In the rows, 128 means zero.
Each row is followed by its group and then its class within the group.
156; 153; 132; 123; 71; 162; 118; 121; 110; 93; 128; 131; 109; 120; 133; 137; 130; 120; 131; 127; 136; 123; 123; 135; 112; 122; 143; 138; 121; 144; 138; 144; 112; 130; 138; 174; 113; 182; 129; 141; 214; 95; 120; 134; 127; 150; 128; 135; 150; 209; 153; 100; 104; 129; 133; 131; 146; 139; 141; 134; 113; 108; 122; 144; 126; 86; 126; 119
S/Q
141; 147; 128; 131; 101; 153; 122; 118; 102; 116; 139; 137; 118; 120; 124; 137; 140; 105; 132; 128; 124; 132; 110; 150; 128; 107; 120; 130; 119; 147; 148; 141; 112; 136; 128; 181; 120; 188; 132; 130; 159; 106; 130; 127; 130; 137; 129; 118; 159; 160; 133; 115; 114; 103; 126; 118; 138; 131; 143; 126; 132; 128; 127; 133; 130; 93; 115; 140
S/Q
119; 123; 122; 131; 111; 119; 140; 147; 123; 114; 131; 147; 63; 130; 109; 128; 129; 135; 125; 130; 141; 131; 128; 111; 136; 163; 117; 135; 128; 124; 157; 109; 181; 130; 136; 121; 139; 130; 128; 122; 114; 124; 122; 125; 109; 117; 129; 114; 131; 113; 137; 84; 107; 147; 129; 133; 123; 137; 136; 119; 138; 153; 132; 136; 139; 137; 132; 55
H/L
123; 136; 136; 108; 194; 124; 132; 155; 133; 115; 118; 118; 119; 129; 119; 135; 122; 135; 125; 133; 143; 121; 140; 103; 115; 150; 145; 139; 136; 134; 113; 126; 170; 128; 131; 109; 140; 119; 119; 123; 137; 132; 130; 122; 118; 99; 128; 139; 126; 109; 131; 122; 113; 156; 139; 128; 123; 130; 113; 109; 118; 109; 132; 122; 120; 138; 152; 136
N/D
123; 138; 138; 114; 212; 152; 120; 126; 143; 122; 128; 111; 141; 126; 126; 142; 117; 132; 121; 142; 144; 131; 140; 119; 119; 146; 134; 143; 126; 139; 114; 129; 165; 128; 138; 115; 129; 126; 120; 126; 119; 151; 139; 114; 136; 119; 127; 136; 132; 110; 138; 122; 113; 155; 133; 125; 112; 128; 114; 135; 120; 117; 127; 123; 118; 132; 150; 171
N/G
119; 116; 126; 122; 122; 108; 148; 153; 112; 112; 135; 137; 77; 128; 120; 129; 119; 125; 128; 130; 146; 135; 129; 117; 142; 171; 109; 130; 131; 119; 143; 111; 154; 128; 66; 102; 135; 89; 138; 112; 108; 142; 138; 127; 103; 123; 137; 114; 132; 101; 118; 87; 127; 132; 137; 125; 118; 128; 125; 129; 141; 155; 125; 130; 137; 128; 122; 48
H/L
148; 170; 140; 116; 194; 132; 124; 121; 104; 105; 109; 125; 124; 110; 125; 130; 119; 126; 125; 124; 160; 142; 130; 125; 131; 178; 111; 107; 136; 123; 137; 140; 128; 128; 147; 136; 109; 105; 128; 118; 229; 105; 134; 121; 120; 143; 131; 136; 136; 138; 141; 100; 127; 148; 128; 131; 132; 136; 121; 150; 101; 108; 135; 127; 117; 76; 131; 141
M/K
141; 153; 131; 124; 109; 149; 127; 103; 86; 114; 130; 130; 104; 124; 123; 119; 128; 124; 148; 122; 140; 143; 141; 160; 130; 128; 121; 132; 125; 132; 146; 126; 149; 126; 129; 161; 115; 140; 129; 119; 175; 103; 135; 137; 120; 144; 126; 120; 146; 159; 132; 106; 118; 118; 133; 142; 131; 128; 140; 128; 116; 115; 122; 130; 140; 109; 120; 130
S/Q
152; 152; 138; 114; 140; 144; 128; 117; 103; 120; 124; 124; 135; 133; 134; 145; 134; 120; 130; 117; 139; 138; 122; 153; 126; 105; 109; 123; 121; 144; 143; 143; 102; 122; 133; 151; 125; 212; 134; 133; 158; 109; 135; 138; 130; 138; 131; 124; 150; 152; 126; 128; 115; 111; 134; 142; 143; 138; 138; 123; 119; 120; 132; 131; 130; 85; 115; 161
S/Q
136; 134; 130; 111; 58; 144; 138; 102; 133; 111; 121; 133; 125; 140; 122; 124; 146; 111; 134; 123; 140; 127; 120; 148; 120; 106; 107; 124; 118; 138; 111; 140; 79; 125; 123; 143; 89; 59; 117; 138; 163; 132; 138; 140; 123; 160; 134; 104; 162; 184; 115; 106; 133; 106; 136; 127; 133; 135; 119; 92; 118; 117; 133; 145; 135; 84; 123; 184
S/Q
117; 124; 122; 119; 164; 110; 144; 150; 127; 121; 118; 138; 72; 129; 118; 132; 125; 136; 130; 126; 146; 129; 132; 120; 133; 166; 103; 104; 129; 132; 143; 109; 152; 124; 144; 113; 138; 110; 129; 103; 87; 130; 148; 125; 114; 126; 134; 110; 143; 90; 116; 96; 121; 131; 129; 138; 120; 135; 121; 114; 139; 158; 123; 122; 131; 122; 109; 89
H/L
126; 131; 134; 122; 198; 123; 126; 152; 144; 119; 112; 100; 125; 124; 131; 149; 117; 134; 116; 133; 149; 129; 147; 106; 131; 167; 141; 138; 124; 117; 115; 129; 151; 132; 138; 96; 125; 118; 119; 115; 133; 132; 140; 123; 121; 139; 132; 145; 128; 110; 125; 113; 122; 158; 138; 124; 118; 130; 108; 140; 112; 122; 130; 127; 123; 148; 152; 132
N/D
141; 170; 127; 107; 150; 137; 120; 117; 121; 96; 110; 129; 116; 109; 124; 134; 109; 121; 124; 128; 162; 137; 132; 119; 118; 166; 129; 133; 129; 119; 121; 147; 136; 125; 137; 133; 115; 136; 125; 144; 239; 107; 132; 128; 122; 141; 132; 149; 132; 164; 159; 71; 103; 189; 145; 126; 124; 143; 119; 152; 94; 110; 132; 140; 119; 89; 144; 113
M/Z
131; 139; 131; 93; 199; 121; 128; 129; 154; 112; 98; 137; 125; 125; 124; 139; 116; 130; 118; 136; 147; 122; 142; 118; 116; 158; 130; 141; 130; 134; 111; 153; 147; 126; 130; 116; 132; 135; 118; 112; 117; 113; 143; 125; 75; 129; 143; 123; 134; 112; 129; 119; 97; 147; 134; 134; 116; 139; 113; 124; 111; 125; 124; 127; 117; 137; 160; 143
N/J
149; 149; 138; 115; 99; 168; 124; 124; 97; 99; 129; 129; 92; 123; 130; 136; 128; 123; 131; 125; 135; 142; 127; 139; 131; 145; 127; 126; 125; 141; 145; 143; 133; 124; 145; 158; 127; 181; 136; 141; 173; 103; 124; 133; 118; 140; 132; 133; 143; 161; 139; 101; 113; 131; 130; 133; 137; 137; 139; 131; 128; 128; 126; 135; 133; 94; 118; 99
S/Y
140; 159; 124; 133; 113; 147; 116; 109; 101; 107; 130; 135; 116; 121; 127; 142; 140; 119; 123; 131; 142; 143; 120; 139; 121; 139; 121; 132; 116; 137; 147; 131; 132; 129; 134; 161; 116; 149; 132; 139; 192; 100; 134; 132; 130; 134; 132; 123; 143; 168; 153; 102; 135; 139; 130; 134; 124; 130; 137; 140; 114; 120; 118; 125; 118; 96; 121; 128
S/Y

Each row is followed by its group and then its class within the group.
125; 140; 128; 117; 132; 150; 121; 135; 132; 134; 147; 147; 140; 147; 121; 126; 125; 124; 135; 119; 127; 123; 133; 130; 122; 95; 109; 142; 104; 134; 147; 133; 164; 122; 105; 98; 128; 123; 127; 136; 148; 116; 141; 108; 130; 100; 144; 125; 151; 142; 130; 151; 127; 162; 128; 135; 144; 128; 122; 141; 114; 113; 124; 129; 123; 126; 127; 123
Z614/(30)
135; 132; 121; 111; 135; 166; 131; 144; 111; 119; 123; 149; 140; 156; 131; 127; 133; 118; 134; 112; 131; 128; 136; 128; 137; 128; 125; 126; 138; 146; 131; 149; 158; 119; 101; 118; 134; 122; 191; 134; 139; 129; 137; 151; 143; 121; 138; 121; 164; 127; 132; 107; 107; 147; 142; 134; 135; 133; 121; 121; 121; 125; 98; 117; 132; 120; 115; 116
Z614/(40)
119; 145; 131; 110; 132; 131; 122; 142; 142; 139; 127; 116; 140; 132; 126; 120; 124; 127; 142; 131; 123; 126; 139; 119; 124; 110; 118; 125; 118; 125; 144; 143; 202; 124; 123; 94; 113; 121; 148; 141; 145; 113; 140; 126; 135; 102; 138; 136; 158; 143; 133; 158; 132; 172; 126; 153; 145; 130; 121; 135; 119; 128; 147; 115; 123; 104; 130; 109
Z614/(32)
118; 120; 142; 110; 139; 153; 116; 143; 153; 143; 130; 144; 133; 90; 113; 122; 129; 130; 140; 117; 127; 120; 101; 126; 113; 90; 116; 101; 99; 128; 143; 118; 179; 132; 124; 87; 125; 137; 148; 132; 149; 98; 151; 102; 91; 72; 130; 147; 135; 157; 136; 171; 142; 154; 123; 145; 139; 119; 122; 131; 114; 131; 171; 123; 128; 126; 124; 128
Z777/(29)
122; 117; 138; 101; 149; 181; 116; 142; 117; 149; 128; 155; 140; 111; 110; 116; 125; 130; 137; 98; 127; 126; 98; 127; 120; 103; 117; 108; 108; 145; 132; 147; 181; 128; 128; 79; 142; 139; 188; 125; 141; 107; 151; 106; 101; 69; 124; 139; 153; 157; 128; 168; 130; 141; 119; 153; 148; 127; 113; 121; 101; 128; 156; 122; 143; 115; 126; 139
Z777/(29)
128; 125; 139; 122; 131; 141; 116; 141; 150; 142; 132; 128; 134; 96; 125; 127; 136; 122; 130; 126; 129; 125; 120; 129; 133; 118; 116; 107; 109; 125; 143; 114; 166; 135; 112; 112; 124; 123; 173; 134; 139; 118; 130; 131; 121; 97; 121; 131; 138; 139; 133; 152; 133; 149; 129; 142; 134; 119; 117; 129; 131; 132; 145; 121; 124; 126; 101; 119
Z777/(34)
119; 111; 137; 117; 137; 143; 129; 139; 129; 131; 110; 121; 129; 83; 135; 123; 140; 128; 126; 126; 134; 128; 122; 129; 128; 113; 118; 89; 117; 123; 143; 123; 181; 133; 96; 108; 127; 129; 182; 130; 140; 116; 129; 158; 115; 104; 120; 132; 134; 145; 132; 118; 132; 161; 129; 141; 131; 122; 115; 128; 138; 139; 151; 110; 128; 127; 116; 114
Z777/(34)
123; 125; 133; 115; 144; 135; 151; 138; 125; 126; 124; 131; 134; 112; 124; 128; 141; 130; 128; 124; 130; 129; 128; 128; 132; 123; 114; 101; 125; 129; 143; 122; 185; 136; 86; 115; 121; 126; 196; 138; 139; 125; 125; 167; 123; 99; 122; 131; 135; 142; 129; 154; 115; 163; 137; 143; 130; 129; 125; 123; 128; 136; 136; 113; 125; 127; 113; 101
Z777/(34)
130; 139; 135; 115; 131; 161; 126; 146; 131; 132; 162; 143; 143; 145; 118; 129; 126; 133; 151; 120; 123; 124; 142; 130; 131; 103; 108; 130; 108; 125; 147; 124; 199; 118; 91; 93; 115; 111; 196; 145; 147; 123; 140; 136; 138; 97; 132; 121; 158; 149; 124; 154; 116; 176; 144; 145; 148; 121; 115; 137; 122; 136; 105; 110; 112; 125; 123; 107
Z614/(30)
119; 131; 152; 119; 129; 130; 113; 160; 158; 151; 143; 115; 134; 87; 113; 120; 126; 136; 144; 125; 123; 121; 117; 131; 110; 95; 113; 102; 104; 100; 151; 111; 219; 122; 132; 82; 89; 110; 160; 143; 153; 104; 135; 113; 102; 63; 129; 145; 143; 160; 131; 204; 140; 170; 125; 166; 147; 111; 116; 145; 134; 128; 178; 110; 113; 101; 141; 111
Z777/(29)
116; 123; 135; 112; 134; 156; 112; 143; 140; 140; 116; 139; 143; 92; 118; 116; 138; 130; 136; 119; 125; 127; 107; 127; 111; 87; 111; 105; 95; 128; 144; 126; 190; 134; 115; 86; 127; 129; 149; 132; 161; 90; 153; 104; 98; 75; 137; 139; 158; 156; 138; 172; 146; 172; 117; 145; 146; 119; 117; 133; 107; 129; 174; 116; 133; 118; 117; 121
Z777/(25)
118; 135; 135; 113; 130; 131; 125; 152; 138; 132; 139; 139; 147; 140; 119; 123; 129; 132; 141; 123; 123; 124; 142; 129; 132; 88; 116; 122; 115; 118; 158; 128; 224; 126; 95; 97; 105; 110; 167; 144; 150; 112; 144; 144; 130; 93; 135; 134; 161; 156; 130; 163; 128; 186; 135; 159; 145; 120; 111; 132; 116; 134; 133; 103; 119; 109; 116; 101
Z614/(32)
125; 134; 142; 130; 129; 136; 125; 144; 137; 134; 156; 125; 130; 121; 126; 128; 126; 132; 137; 129; 131; 130; 144; 131; 130; 116; 110; 130; 116; 108; 152; 111; 186; 113; 103; 120; 108; 108; 187; 139; 148; 125; 125; 149; 134; 101; 124; 133; 139; 142; 125; 161; 116; 161; 143; 143; 130; 124; 122; 143; 139; 133; 118; 107; 112; 123; 120; 104
Z614/(32)
123; 131; 128; 109; 139; 163; 119; 150; 138; 143; 110; 130; 142; 106; 125; 123; 136; 135; 140; 117; 124; 130; 118; 129; 111; 90; 109; 118; 99; 127; 137; 142; 176; 135; 115; 85; 127; 137; 135; 130; 157; 101; 156; 102; 108; 81; 140; 134; 152; 150; 138; 159; 145; 173; 126; 141; 146; 125; 116; 138; 111; 123; 164; 120; 141; 121; 117; 125
Z777/(25)
126; 120; 143; 108; 138; 184; 107; 156; 128; 148; 132; 151; 137; 103; 114; 110; 125; 136; 143; 109; 129; 131; 97; 118; 104; 75; 120; 119; 95; 138; 132; 130; 159; 128; 150; 67; 139; 131; 147; 123; 151; 98; 150; 72; 96; 74; 134; 142; 153; 158; 127; 183; 142; 137; 121; 151; 146; 123; 114; 130; 104; 127; 175; 126; 131; 117; 128; 147
Z777/(29)
129; 131; 139; 107; 136; 173; 114; 143; 130; 145; 132; 138; 137; 105; 117; 120; 127; 134; 137; 113; 129; 130; 105; 126; 113; 116; 114; 119; 109; 143; 131; 133; 158; 122; 137; 80; 132; 138; 167; 126; 143; 115; 145; 103; 108; 82; 74; 141; 148; 148; 123; 168; 129; 131; 128; 140; 142; 130; 120; 132; 111; 128; 152; 127; 133; 120; 108; 141
Z777/(29)
123; 140; 125; 134; 126; 119; 120; 135; 142; 133; 139; 123; 143; 140; 127; 130; 129; 129; 147; 125; 134; 122; 144; 131; 126; 97; 109; 136; 146; 103; 152; 130; 189; 128; 100; 121; 97; 118; 134; 142; 143; 121; 138; 146; 133; 116; 134; 126; 146; 144; 129; 157; 123; 181; 135; 148; 148; 119; 119; 152; 123; 135; 121; 117; 118; 122; 131; 101
Z614/(30)
128; 135; 121; 100; 139; 162; 131; 145; 128; 130; 118; 130; 143; 122; 134; 120; 141; 138; 122; 114; 135; 128; 124; 126; 137; 122; 122; 114; 123; 145; 134; 142; 186; 124; 88; 102; 127; 122; 210; 139; 145; 115; 142; 157; 130; 104; 141; 129; 162; 138; 131; 127; 114; 167; 144; 140; 134; 134; 121; 121; 118; 133; 117; 111; 129; 121; 109; 113
Z777/(34)
138; 141; 137; 90; 136; 167; 104; 152; 125; 120; 148; 155; 151; 164; 129; 135; 127; 121; 149; 106; 130; 127; 140; 124; 128; 98; 116; 121; 116; 162; 142; 132; 202; 112; 90; 86; 131; 96; 221; 145; 153; 122; 140; 140; 132; 103; 149; 121; 170; 145; 128; 133; 106; 175; 143; 146; 144; 130; 113; 123; 113; 128; 101; 107; 119; 112; 114; 107
Z614/(30)
